Each row is followed by its class.
[ 29 -20  57 -10  12 -22  29  62  -9  10  15  42 -10  67 -20  26  49  10
  28 -32  12  39 -21 -45  28 -42  29  10 -53  42  41  25 -44]
Rini
[-20  15 -28  17 -13  26  -8 -68   4  -6  -1  -9  -6 -36  19   0  -7   0
 -15  22  31 -12   6  44 -31  -1 -15  -9  22   8 -11 -19  24]
gamap
[-40  -5   4 -24 -16  -5 -21 -31 -31 -27  -1 -22 -18   6  37  21  -4 -20
  17   0  24  10 -18  21 -49 -14   1   0 -12   6  28   0   9]
Gad
[  0  53  20  15  53  -5  67  -2   5   9  56 -18  30 -43 -36  -6 -83  24
 -53 -23 -56 -15  54  -7  50  43 -33 -20  42 -38 -20  14 -37]
bavi
[ 24  17   7   9 -12  34  -2 -29  28   4  -6  40   9   5 -14  -4  37  30
 -36   5  21   9 -13  15  13 -28   9  -6  -2  16 -18  -6  18]
novi
[ 10 -12  14 -10  -1 -17  -5  32 -14   7  -8  27   3  20   1 -11   5  -9
  31  -7  -6   2   6 -34  20  -1  16  13 -19   5  30   4 -19]
kifam
[-23   1 -15   1 -22  15 -22 -53 -19   2 -18   4 -13  -7  36  13  15  -4
   9   5  19   2   6  28 -26  -9   3   9   1  -7   3  -5   3]
kifam
[ -9  35  -2   7  47  19  50 -89 -14   7  44 -11  22 -43 -11  52 -39  18
 -58  -5 -25   0  36  56 -17   9 -20 -31  28  -8 -10   6 -24]
dasod
[ -6  39  10   2  16  25  35 -67   0   5  30   3   2 -34  -4  32 -20  27
 -52  -6  -2   8  32  39   1   7 -17 -19  28 -11 -11  -5 -17]
Sot
[-18  32  -8   9   0   2  12  15  -3 -14  30 -43  22 -24  -3 -48 -63  -5
 -29  10 -56 -44   7   1  36  32 -36 -35  36 -57   4  -3   4]
Gad
[-61 -26 -66 -17 -58 -52 -46  54 -39 -29  -7 -75   0 -21  53 -74 -64 -86
  66  17 -38 -82 -23   4 -14  22 -34 -10  25 -63  60   7  21]
Temut
[ 23  14  32   0  34   3  33  10   3  23  20  40  20  12 -24  15   6  32
 -14 -17 -20  20  31 -21  43   2  11   0 -13   7   4   5 -35]
kifam
[ 25  -7   9   8 -32  14  -9  32  19  -4 -16  27  -4  26   6 -38  45   6
   4  10  11  -2 -24  -6  34 -15  12   0 -16  -1  -3   6  22]
zum
[ 15 -15  22  -6  -1 -24  13  71  -2   6   4  18   4  28 -16 -17   4 -18
  26 -16 -21   6 -19 -32  18   2  11   1 -21   7  40   1 -13]
vegu
[  9 -13   6   5 -31  14 -19   2  11   3 -25  26  -8  36  12  -2  48  -1
  24   2  39  27 -23   4  -7 -36  19  16 -28  27  34   8  16]
Temut
[  1  23  -3  14  -4  28  13 -47  17  -3   2   8   8 -23   8  -7   1  27
 -41   9  10  -4   6  40  10   6 -14  -7  23 -10 -31  -6  16]
zum
[-16 -19  17 -18  17 -31   9  36 -32  -4  11  -5 -11   5  10   5 -10 -28
  47 -13   4   0   0 -17 -14  -1   3  14 -25  14  44  14 -21]
gamap
[ 17 -11  26  -9 -34  21 -14 -10   8  -2 -22  56 -22  36   3   5  72  -3
   4   3  45  28 -27   0  -6 -43  27   7 -26  37  27  -1   8]
Sot
[ 44 -12  57   0   6   9  26  39   5   4   3  49  -2  67 -28  20  80  37
   2 -21  17  49 -24 -27  43 -43  34   0 -52  32  26  33 -22]
zum
[ 20 -47  55 -29 -18 -26  -5  82 -44 -22 -11  18 -26  84   4  17  77 -14
  72 -17  20  30 -45 -46  10 -55  37  11 -74  27  69  50 -16]
zum
[ 38   3  44   6  29   6  30  35   4  23  10  48  10  35 -27  15  30  35
   2 -22 -13  34  27 -44  56 -13  28   3 -32  13  10  12 -40]
kifam
[ -42   20  -50    8    6  -28    3   22   -7   -5   29  -51   15  -75
   20  -60 -114  -43    5   14  -50  -80   31    9   13   62  -51  -13
   53  -56   -9  -16    8]
gamap
[ 44  10  32  25  17  25  19  27  41  24   4  61  -5  11 -18  -2  58  30
 -13  -4  26  32  14 -20  38 -21  19   8 -20  34 -29 -12   0]
gamap
[ 26  24   9  24  -8  36  18 -15  37  11   6  33  13  13 -27  -7  30  29
 -43   2  -1  20 -15  17  24 -18   3 -19   6  10 -12 -19  11]
vegu
[  6   7 -18  15 -12  23 -11 -42  25   9 -22  30   3 -39  23 -27  -6 -11
 -25  23  14 -19  11  38 -23   7   4  11  28   9 -31 -31  33]
dasod
[ 48  10   5  35 -35  45  -7  -6  63  20 -14  68  -1  40 -18 -28  71  34
 -38   9  35  17 -29   1  48 -45  16  -6 -11  32 -32 -24  24]
Rini
[ -8   5  60 -36  68 -33  57   1 -39  -2  42  11  13  10 -24  70 -17  26
  -4 -46  -9  34  21 -13 -10 -11  11   3 -27  29  40  34 -62]
novi
[-40 -27  18 -36   3 -39   1  16 -77 -11  18 -26 -21  36  24  44   6 -21
  58 -32 -15   9  -5  -8 -20 -23  12  -2 -40 -10  76  36 -47]
kifam
[  5   8 -10   7   7 -23   2  67   8   6  14 -14  14 -20  -8 -63 -55 -26
  19   1 -37 -44  12 -24  46  32 -24  -4  16 -32   9  -3   1]
gamap
[-21   7  10  -5   0   2   5 -65  -6   3  -4  21 -16 -15  31  40  -2   2
 -10  -5  47  13   3  46 -45 -20  -5  19   6  33   0 -18  -8]
Rini
[-51   7 -21 -15  27 -47  13  29 -46 -16  40 -63   5 -53  24 -11 -97 -47
  31  -5 -47 -55  28  -2  -5  41 -42  -7  25 -44  31  13 -24]
gamap
[ 28  52   9  46  32  54  54 -65  55  25  30  42  19 -31 -27  15   7  70
 -92  -5  -2  15  26  38  48  -1 -23 -15  37   3 -77 -29 -10]
Rini
[-15  20  25  -9  13  15  11 -44 -14 -11  15  -9   1   7   0  35  -2  21
 -24  -8  11  30  -5  22 -22 -14  -1  -9  -5   6  13   4 -10]
Gad
[  7 -32  24  -8 -17   4 -22   1  -4  -3 -34  52 -33  34  21  25  75 -15
  49   1  78  47 -27 -13 -43 -47  42  37 -53  72  31  -1   4]
gamap
[  8   9  16   7 -15   5   9  11   1 -10   8   9   0  32 -26 -16  13   2
  -4  -9  -4   9 -14 -17  26 -18  10 -14  -9   4  26  23  -5]
bavi
[-12 -26 -20  -3 -51 -19 -45  14   2  -7 -36  22 -27  15  42 -29  20 -40
  40   3  46 -13 -37   1 -20 -25   8  26 -13  21  18 -21  22]
Rini
[ 19  18  22  11  19  -8  29  33  18  17  28  22  10  12 -15  -6  -7  16
 -17 -20 -17  -3  11 -12  52  -3 -11  -5   0  -3  -2   4 -20]
Rini
[-19  30 -18  14  -6  -2  10 -14  13  -4  13 -16  12 -50   7 -54 -80 -21
 -26   6 -27 -49  24  10  19  39 -35  -8  49 -38 -22  -8  10]
bavi
[ 41  42 -35  61 -33  65  -5 -38 100  30 -29  53  24 -49  -1 -67  -1  37
 -68  39  25 -16  26  30  43  16 -11   3  56   1 -79 -55  50]
Temut
[-20 -21  46 -35  23 -45  37  55 -61 -11  41 -24  -2  56 -16  41   5 -22
  43 -42 -39  25 -26 -23  -7 -18   8 -17 -45   2  94  48 -53]
vegu
[ 18  -4 -18  13 -56  44 -46 -65  36 -10 -51  57 -16   7  12  -7  67  16
 -21  24  73  18 -46  33 -30 -45  25  10  -6  47 -16 -30  47]
novi
[ 48  25  25  22  -9  47  26  -7  43  12  10  55   7  17 -39 -15  50  42
 -52   7   1  18   0  -3  56 -17  10 -22   4  12 -14  -8   2]
Sot
[ 24 -14  65 -13  10 -26  13 112 -22 -18  20   6 -11  85 -36  -7  35  -3
  41 -28 -34  35 -33 -71  53 -27  27 -17 -62   0  74  39 -34]
Gad
[ -65   -3  -77   -9  -52  -29  -49   -5  -24  -29  -17  -78   10  -57
   50  -73 -101  -75   35   37  -35  -86  -12   39  -35   42  -52  -10
   59  -66   30  -16   38]
Temut
[-13   5  54 -24  25  -4  31 -11 -33 -15  29  -9   1  33  -6  39   7  12
  -2 -19   0  38  -8  -8 -14 -21  11 -10 -27  16  50  27 -36]
Gad
[-37  15 -15 -12  -3 -37 -10  43 -20 -21  21 -53   7 -40  26 -53 -96 -41
   8   7 -48 -58  11  -7   7  43 -34 -10  32 -55  23 -12   3]
Gad
[  7 -11  35 -12  38 -16  32  17 -21   6  12  17   4   7  -6  18  -1  -9
   8 -16 -17  11  16  -8 -11  -5  17   4 -16  15  18  12 -25]
dasod
[  7   1 -15  -1 -38  -1 -11  27  21  -1 -10  17  -7 -29  15 -61 -19 -23
  -2  20  -5 -39   6  -8  20  18  -2  -1  27 -14  -7 -33  15]
Sot
[ 43  21  56  16  13  46  26 -64  43  20 -14  85  -7  24 -28  47  74  57
 -49 -13  70  82   6   9  -6 -40  41  19 -23  75 -26  -6  -7]
bavi
[ 39   7   9  24 -46  48 -43  -4  70   3 -54  76 -12   9  15 -43  65  15
 -22  29  66  26 -19  -6   6 -29  33  23  -7  42 -47 -53  52]
Gad
[  9  15  13   8  22   9  32   5   1   9  33   4  10   6 -23   7   7  18
 -10  -9 -10  11   9  -5  27  -5  -4 -16  -9   6   5  13 -17]
gamap
[ 14  24  -5  24 -17  37   7 -41  29   3  -8  24   9 -15   1 -13  12  30
 -47  14  16  -4  -3  35  20  -4  -9 -11  22  -2 -35 -10  19]
zum
[ 36  47  27  23  42  27  72   6  27  29  63   4  36   3 -62  16  -8  57
 -70 -24 -61  23  12   8  63  14 -16 -38  14 -23 -10  10 -32]
vegu
[  1  26  11  13   4  -2  17  13  18  -2  13  10   0 -24   1 -30 -33  -2
 -19  -5  -9 -12  27 -13  30  15  -7   2  22 -12 -20  -3  -1]
bavi
[  8 -22  -1   0 -43   1 -35  17  26   8 -44  47 -16  20  35 -19  42 -21
  35  10  62  19 -14  -5 -22 -31  31  36 -25  44  19 -15  26]
Temut
[-26  27 -76  37 -62  29 -32 -67  34  -1 -15 -17   3 -52  36 -69 -51 -18
 -38  36   7 -65 -17  60   1  20 -44 -10  61 -37 -38 -45  48]
Rini
[  0 -13  38 -32   9 -23  15  19 -24  -3   5  25 -14  16   1  31   6 -12
  26 -24  15  26   4 -21  -9 -13  21  16 -27  26  46  13 -37]
Sot
[-21  16  -9   4 -22  -2  -2 -19  -9 -21   9 -18  -2  -8   3 -29 -34 -19
  -6   2  -6 -22  -6   8   5   1 -14 -12  18 -17  22  11   4]
bavi
[-72 -13 -25 -40  -1 -61 -16  10 -73 -20  12 -62  -5 -43  61 -13 -93 -66
  60  -6 -40 -60  26   7 -35  41 -30  10  21 -53  55  10 -24]
kifam
[ -3  35  36   1  55  11  71 -43 -23  17  52 -13  31  -4 -33  73 -24  44
 -41 -20 -25  31  35  27   8  -8 -15 -27   5   0  32  32 -60]
Temut
[ 84  39  43  36  -4  56  31   7  77  34  15  60  23  44 -66 -19  56  57
 -67  -4   2  36  10 -26  92 -30  26 -29 -15  14 -26  16  -9]
bavi
[-12  -7  -5 -14  -9 -24 -20  23 -21   4  -7   6  -7  -4  28  -6 -12 -21
  34  -7  -7  -9  11 -13   3   8   5  17  -6 -14  21   0 -13]
kifam
[-49 -17  27 -45  10 -58   6  60 -82 -35  36 -63 -12  35  16  16 -38 -42
  60 -31 -35  -6 -18 -29 -16  -6  -5 -12 -35 -27  90  44 -39]
Gad
[  3  -5  -5   6 -52   8 -43  -6  27  -5 -46  42 -25   1  32 -36  25 -29
  15  14  60   2 -10  -3 -21 -19  23  30  -4  30 -11 -19  39]
bavi
[-10  -2  -6  -7 -22 -12 -20  29   2 -12 -15  -3   3  -7  13 -51 -30 -27
  15  10  -1 -18 -19 -14  -3  15  -2  10   4 -10  10 -24  15]
Gad
[ 39   2 -24  40 -64  67 -50 -56  75  19 -62  67  -9  21   9 -17  85  30
 -20  27  82  43 -30  36  -6 -41  31  21 -12  48 -20 -31  59]
Temut
[  7  24  23   5  61  -9  62  11  -4  12  56  -3  23 -23 -36  16 -40  24
 -22 -17 -38   3  32  -9  33  25 -17 -16   8  -1  10  12 -44]
gamap
[ 15  10  -2  18 -27  39 -18 -38  22  15 -22  47  -8  10  14  -3  56  21
 -14  10  29  19   2  15   8 -25  16   6  -4   9 -21 -15  14]
kifam
[  5  22   3  18  14  20  23 -14   3   0  24   0   7  -9 -16   4   2  16
 -16   6  -3   1  11   9  17  -5 -10 -17   5   3   1   4  -4]
gamap
[-48 -16  -4 -20 -14 -24  -2 -15 -42 -13   3 -29  -6   9  32  14 -19 -32
  36  -3  13  -2 -10  21 -49 -16  -2   6 -12   6  71  20 -10]
Temut
[-22 -12  19 -18   3 -16  13   1 -18  -7   3   0 -13  -5  25  18  -1 -20
  20 -11   6  13  -5  10 -38  -5   8  11  -7  15  25 -10 -16]
vegu
[ 18   4  39  -9  13  11   5 -18  13   2 -10  62   0  10  -2  35  46  23
 -18  -8  41  31   0   0  -9 -36  22  14 -19  49  -7   1  -2]
novi
